Here is a tiny trained network, its code and every weight. The questions are about switching its units off for an input and a class, where a switched-off unit gives its printed mean instead of its output.

import numpy as np


def w(rows, s, z=0):
    codes = np.array(rows[::2]) - 128.0
    scale = np.full(codes.shape[1], s)
    scale[-1] = z or s
    return codes * scale


def norm(h):
    return h / np.sqrt((h * h).mean(-1, keepdims=True) + 1e-5)


def f(y):
    return y / 2 * (1 + np.tanh(0.7978845608 * (y + 0.044715 * y**3)))


def log_softmax(a):
    a = a - a.max(-1, keepdims=True)
    return a - np.log(np.exp(a).sum(-1, keepdims=True))


def net(x, mask):
    res = np.array(x, float).reshape(1, 4) / 4 @ E
    u = 0
    for l in range(3):
        y = f(norm(res) @ A[l][:, :-1].T + A[l][:, -1])
        res = res + np.where(mask[u : u + 6], y, B[l][:, -1]) @ B[l][:, :-1]
        u += 6
    return log_softmax(norm(res)[-1] @ U[:, :-1].T + U[:, -1])


A, B = {}, {}
E = w([
[112,143,138,121,63],'x0',
[115,148,209,175,139],'x1',
[3,81,105,168,131],'x2',
[149,59,150,121,104],'x3',
],0.006)
A[0] = w([
[84,173,139,103,30,75],'0.n0',
[47,143,147,95,148,89],'0.n1',
[112,252,53,186,139,4],'0.n2',
[195,68,99,254,69,12],'0.n3',
[105,121,46,88,146,130],'0.n4',
[92,134,116,53,133,78],'0.n5',
],0.0062,0.0023)
B[0] = w([
[176,124,105,180,107,188],'0.n0',
[89,96,137,169,110,174],'0.n1',
[76,112,167,2,141,190],'0.n2',
[38,159,137,40,140,92],'0.n3',
[157,112,76,156,113,248],'0.n4',
[128,139,108,146,129,107],'0.n5',
],0.0086,0.0011)
A[1] = w([
[131,29,172,81,94,8],'1.n0',
[67,226,97,94,174,37],'1.n1',
[46,145,104,101,115,90],'1.n2',
[131,126,112,151,254,106],'1.n3',
[94,216,116,141,18,178],'1.n4',
[117,159,221,185,154,19],'1.n5',
],0.0098,0.0016)
B[1] = w([
[136,90,171,92,219,183],'1.n0',
[143,73,166,68,186,173],'1.n1',
[141,168,139,148,169,198],'1.n2',
[209,21,178,175,48,226],'1.n3',
[201,19,170,137,127,229],'1.n4',
[5,154,117,63,45,255],'1.n5',
],0.013,0.0029)
A[2] = w([
[178,162,152,90,112,193],'2.n0',
[121,126,179,86,189,58],'2.n1',
[123,109,10,69,104,5],'2.n2',
[107,117,100,175,96,113],'2.n3',
[79,67,139,132,157,190],'2.n4',
[175,94,123,166,167,186],'2.n5',
],0.013,0.0017)
B[2] = w([
[69,160,26,230,206,217],'2.n0',
[146,125,106,34,156,192],'2.n1',
[2,152,234,84,35,174],'2.n2',
[184,173,96,118,183,169],'2.n3',
[214,202,61,127,157,254],'2.n4',
[47,170,190,117,93,244],'2.n5',
],0.0084,0.005)
U = w([
[48,141,155,79,41,255],'0',
[167,111,139,10,225,82],'1',
[149,193,54,218,178,120],'2',
[208,41,181,184,66,41],'3',
],0.011,0.0016)

Each question gives the input, the list of numbers given to net, and the class t.
The units are the neurons (one row each of A and B). Each row of codes is followed by its name. A weight is (code - 128) times the scale printed after its matrix; where a second scale follows, it is the last column's (A, B and U).
mask holds one flag per neuron, layer by layer. A switched-off neuron (its flag False) gives its mean, the last column of its row in B, instead of its output. The means were averaged over made-up inputs and are rounded, as every weight is.
A unit's drop is (log p(t) with every unit on - log p(t) with that unit switched off) / (log p(t) with every unit on - log p(t) with every unit switched off).
The circuit of an input: a set's keep is (log p(t) with only the set's units on - log p(t) with every unit switched off) / (log p(t) with every unit on - log p(t) with every unit switched off). Starting from the 12 units with the biggest drops (on a tie, the unit counted first), units are removed one at a time, each time the one whose removal leaves the highest keep (on an exact tie, the one counted first), for as long as the keep stays at least 0.8.
circuit, biggest first: the units of the circuit, biggest drop first
top k neurons: the k neurons with the biggest drops, biggest first
k most important neurons of layer l: the k neurons of layer l with the biggest drops, biggest first
input [8,-2,-3,-3], class 3: circuit, biggest first => 1.n4
input [6,4,-7,6], class 2: circuit, biggest first => 2.n0; 1.n3
input [-8,-7,6,6], class 3: top 3 neurons => 1.n3; 1.n5; 2.n0
input [5,4,-1,-6], class 1: top 2 neurons => 0.n2; 1.n1
input [-6,-7,-3,-7], class 0: 2 most important neurons of layer 1 => 1.n0; 1.n4
input [7,7,7,8], class 1: top 3 neurons => 1.n0; 1.n3; 2.n5
input [2,6,6,-7], class 1: circuit, biggest first => 1.n1; 2.n1
input [-1,-4,5,-3], class 2: top 2 neurons => 1.n2; 1.n5
input [-5,5,-6,-3], class 2: top 2 neurons => 2.n0; 1.n4
input [-8,-7,-5,5], class 3: top 2 neurons => 1.n5; 1.n3
input [1,1,-5,-3], class 2: top 3 neurons => 2.n0; 1.n0; 0.n3
input [6,-8,-8,4], class 0: top 2 neurons => 2.n2; 1.n3
input [-3,-6,1,-6], class 0: top 2 neurons => 0.n4; 2.n2
input [-3,-4,-8,-6], class 2: top 3 neurons => 2.n0; 1.n5; 1.n0
input [-8,-7,-4,3], class 3: circuit, biggest first => 1.n3
input [6,-7,-6,-6], class 0: 3 most important neurons of layer 1 => 1.n3; 1.n0; 1.n2
input [3,3,-4,-1], class 2: 2 most important neurons of layer 1 => 1.n3; 1.n4
input [-3,7,-7,-4], class 0: 2 most important neurons of layer 2 => 2.n4; 2.n3
input [-3,-7,-8,-7], class 2: 2 most important neurons of layer 2 => 2.n0; 2.n1
input [-1,4,5,7], class 1: circuit, biggest first => 1.n0
